Below is a small trained network, with its code and all its weights. Each question gives an input and a target symbol and asks what happens when units are switched off, that is, made to give their printed mean instead of their output.

import numpy as np


def w(rows, s, z=0):
    codes = np.array(rows[::2]) - 128.0
    scale = np.full(codes.shape[1], s)
    scale[-1] = z or s
    return codes * scale


def norm(h):
    return h / np.sqrt((h * h).mean(-1, keepdims=True) + 1e-5)


def f(y):
    return np.maximum(y, 0)


def softmax(a):
    e = np.exp(a - a.max(-1, keepdims=True))
    return e / e.sum(-1, keepdims=True)


def log_softmax(a):
    a = a - a.max(-1, keepdims=True)
    return a - np.log(np.exp(a).sum(-1, keepdims=True))


def net(x, mask):
    ids = ['ΓΘΞΦΨΩδεζηλμσ'.index(c) for c in x.split()]
    T = len(ids)
    res = E[ids] + P[:T]
    r = norm(res)
    for j in range(3):
        rows = slice(3 * j, 3 * j + 3)
        q, k, v = (r @ M[0][rows].T for M in (Q, K, V))
        z = softmax(np.where(np.tri(T) > 0, q @ k.T / 3**0.5, -1e9)) @ v
        o = O[0][rows]
        res = res + np.where(mask[j], z, o[:, -1]) @ o[:, :-1]
    y = f(norm(res) @ A[0][:, :-1].T + A[0][:, -1])
    res = res + np.where(mask[3:7], y, B[0][:, -1]) @ B[0][:, :-1]
    return log_softmax(norm(res)[-1] @ U[:, :-1].T + U[:, -1])


Q, K, V, O, A, B = {}, {}, {}, {}, {}, {}
E = w([
[135,148,173,120,145,129,120,107,106,172,133],'Γ',
[130,71,97,118,127,145,115,143,126,154,168],'Θ',
[134,127,132,138,166,150,107,173,187,119,93],'Ξ',
[159,128,151,110,107,115,134,154,136,110,127],'Φ',
[119,148,128,69,145,110,92,149,153,117,128],'Ψ',
[23,107,173,117,98,93,121,254,75,147,146],'Ω',
[147,133,137,99,141,139,136,153,147,123,160],'δ',
[75,120,106,126,133,110,129,111,144,160,84],'ε',
[95,143,103,103,172,158,140,135,157,135,143],'ζ',
[127,138,148,142,119,144,189,120,127,134,135],'η',
[135,65,105,130,94,140,114,164,148,104,131],'λ',
[119,143,168,131,107,118,139,121,147,114,74],'μ',
[110,149,132,93,119,123,157,115,137,118,141],'σ',
],0.031)
P = w([
[166,158,79,185,149,103,144,92,94,88,120],'0',
[156,200,97,208,95,120,114,110,154,141,146],'1',
[162,184,88,152,68,211,104,91,132,110,128],'2',
[175,70,82,75,191,168,198,100,8,35,33],'3',
[135,97,163,170,169,46,168,140,156,131,144],'4',
[125,150,174,157,90,140,123,128,178,150,172],'5',
[170,183,71,75,38,212,143,127,165,190,82],'6',
[150,54,138,55,159,119,211,149,86,129,61],'7',
[95,49,221,140,160,72,174,141,162,119,163],'8',
[79,116,204,132,71,92,143,172,241,184,183],'9',
[135,120,143,52,36,230,136,152,163,201,86],'10',
[118,2,207,14,157,176,203,147,92,117,56],'11',
[92,63,209,90,143,76,193,147,194,112,143],'12',
[85,116,170,74,37,151,167,158,241,152,167],'13',
],0.011)
Q[0] = w([
[110,133,110,224,176,32,107,103,115,41,191],'h0',
[109,48,248,67,180,91,189,164,186,182,140],'h0',
[163,85,107,91,185,121,149,94,83,88,82],'h0',
[89,120,126,90,114,128,150,136,214,148,141],'h1',
[73,77,123,156,103,194,138,200,160,76,70],'h1',
[136,170,158,128,102,142,133,140,95,113,184],'h1',
[157,116,114,227,187,57,101,54,156,72,181],'h2',
[55,167,204,109,84,57,188,204,197,147,211],'h2',
[121,185,102,204,55,186,45,80,175,145,162],'h2',
],0.011)
K[0] = w([
[232,176,43,103,90,168,110,46,162,154,95],'h0',
[47,134,177,70,53,214,131,246,114,202,98],'h0',
[115,232,105,220,64,77,71,157,165,152,208],'h0',
[85,88,181,95,81,147,106,148,95,149,144],'h1',
[86,136,162,150,145,143,107,166,78,159,129],'h1',
[133,88,150,113,221,115,116,82,126,156,90],'h1',
[192,202,47,125,110,155,114,103,84,110,112],'h2',
[146,24,175,26,125,208,144,65,203,172,63],'h2',
[140,101,119,122,200,108,146,107,72,54,111],'h2',
],0.011)
V[0] = w([
[137,84,109,189,120,190,248,142,123,150,182],'h0',
[33,130,85,141,200,175,125,108,125,176,146],'h0',
[142,123,165,177,112,111,83,130,29,195,139],'h0',
[121,177,127,114,161,118,140,181,126,94,107],'h1',
[210,124,144,109,95,159,121,62,202,108,152],'h1',
[152,139,127,149,189,151,129,75,152,147,113],'h1',
[167,160,166,211,182,187,145,206,169,113,79],'h2',
[135,172,143,59,167,129,131,151,96,146,211],'h2',
[183,75,89,121,156,152,66,171,146,133,155],'h2',
],0.012)
O[0] = w([
[178,75,117,136,214,70,102,16,115,16,196,156],'h0',
[119,132,73,47,229,110,187,103,167,198,162,167],'h0',
[86,111,211,64,48,99,91,138,125,171,241,189],'h0',
[105,132,118,170,146,146,174,119,162,100,100,165],'h1',
[115,171,153,94,90,145,80,157,92,101,152,101],'h1',
[92,151,155,67,133,91,100,137,150,164,176,145],'h1',
[90,92,178,161,158,166,113,45,248,153,142,148],'h2',
[59,225,186,170,161,194,74,142,40,138,188,254],'h2',
[166,52,152,151,142,224,159,159,77,207,121,10],'h2',
],0.012,0.0054)
A[0] = w([
[78,138,255,21,96,103,91,161,137,152,175,95],'n0',
[63,239,127,96,117,75,135,114,49,95,149,52],'n1',
[141,149,173,144,117,68,155,29,64,189,68,129],'n2',
[190,134,114,62,179,96,165,126,141,163,237,252],'n3',
],0.0087,0.0033)
B[0] = w([
[105,112,144,66,137,91,184,157,168,149,221,249],'n0',
[154,142,152,107,160,105,172,200,152,107,177,207],'n1',
[145,157,63,69,35,57,106,177,163,84,130,150],'n2',
[1,103,93,116,61,154,139,96,64,157,170,206],'n3',
],0.014)
U = w([
[70,163,222,60,139,72,116,149,181,181,162,144],'Γ',
[111,73,54,119,118,136,95,114,21,169,133,168],'Θ',
[145,132,183,105,211,157,180,124,253,155,83,130],'Ξ',
[97,141,186,156,46,136,86,131,133,81,95,116],'Φ',
[88,205,115,105,115,171,136,170,112,198,33,149],'Ψ',
[85,132,138,183,137,34,140,120,101,181,84,128],'Ω',
[101,178,205,153,185,174,104,87,92,122,115,131],'δ',
[99,129,15,63,111,9,142,109,125,210,36,124],'ε',
[26,179,68,123,244,148,199,77,132,158,122,3],'ζ',
[102,120,141,109,156,53,80,16,144,69,129,104],'η',
[243,51,84,112,94,144,169,164,144,98,143,165],'λ',
[127,160,159,83,53,55,131,118,222,108,41,88],'μ',
[161,202,67,109,176,91,163,192,136,63,104,146],'σ',
],0.0068,0.005)

Each question gives the input, a string of symbols that net reads in full, and the target symbol t.
The units are the heads (3 rows each of Q, K, V and O) and the neurons (one row each of A and B). Each row of codes is followed by its name. A weight is (code - 128) times the scale printed after its matrix; where a second scale follows, it is the last column's (O, A, B and U).
mask holds one flag per unit, heads first, then neurons. A switched-off unit (its flag False) gives its mean, the last column of its rows in O or B, instead of its output. The means were averaged over made-up inputs and are rounded, as every weight is.
A unit's drop is (log p(t) with every unit on - log p(t) with that unit switched off) / (log p(t) with every unit on - log p(t) with every unit switched off).
The circuit of an input: a set's keep is (log p(t) with only the set's units on - log p(t) with every unit switched off) / (log p(t) with every unit on - log p(t) with every unit switched off). Starting from all 7 units, units are removed one at a time, each time the one whose removal leaves the highest keep (on an exact tie, the one counted first), for as long as the keep stays at least 0.8.
circuit, biggest first: the units of the circuit, biggest drop first
most important unit: the unit with the biggest drop
top k neurons: the k neurons with the biggest drops, biggest first
which heads matter: for each layer, one digit per head in row order, 1 if its drop is at least 0.15 and else 0, layers parted by /
input η σ Γ σ σ Ψ Θ, target σ: circuit, biggest first => [h0, h2]
input ε Γ Ψ σ Ξ ε ε Γ η η Γ σ μ Ψ, target σ: which heads matter => 100
input η ε Γ Γ, target ε: circuit, biggest first => [h2, n0]
input δ ζ ε, target δ: circuit, biggest first => [h2, h0]
input Γ η λ Γ η Γ Γ ε Φ Ξ Ξ, target Φ: which heads matter => 100
input σ Θ ε σ, target Θ: which heads matter => 001
input λ Γ η σ Γ Γ δ ε Γ σ Γ σ Ω Ξ, target σ: which heads matter => 011
input Γ η ζ σ η λ ε Ξ λ σ σ, target λ: circuit, biggest first => [h2, h0]
input σ η Ξ Ω Γ Γ σ μ Γ Γ ζ, target ζ: circuit, biggest first => [h1, h2]
input η μ Ξ ε, target μ: which heads matter => 101
input Φ Γ Ξ ε η λ Ω σ, target λ: which heads matter => 011
input Ω Γ σ δ ζ Γ Γ Γ σ Γ Γ σ Γ λ, target λ: circuit, biggest first => [h1]
input ε σ δ Θ Γ Ξ Γ λ, target Ξ: circuit, biggest first => [h2, h0]
input ζ Γ δ Ψ Γ Γ Θ Φ Φ ζ η σ Ξ, target η: which heads matter => 100
input Γ Ξ Ω ε, target ε: which heads matter => 110
input σ Ψ Γ ε, target Ψ: circuit, biggest first => [h0]
input σ ζ η Ξ, target ζ: which heads matter => 100
input η Ψ Ψ σ Ξ Ψ Γ Ψ η σ ε σ Γ, target ε: which heads matter => 101
input ε Γ Γ η η Γ λ, target η: which heads matter => 100
input Ψ Γ Ψ η ζ η η, target ζ: most important unit => h0
input Ψ Γ Γ ε Γ Ψ σ σ η Γ μ λ Γ, target μ: which heads matter => 101
input Ω Ψ Γ Ψ λ Ω ε Ω, target ε: circuit, biggest first => [h2, h1]
input Γ μ Γ μ ε σ Ω Ξ, target Ξ: top 2 neurons => [n3, n2]
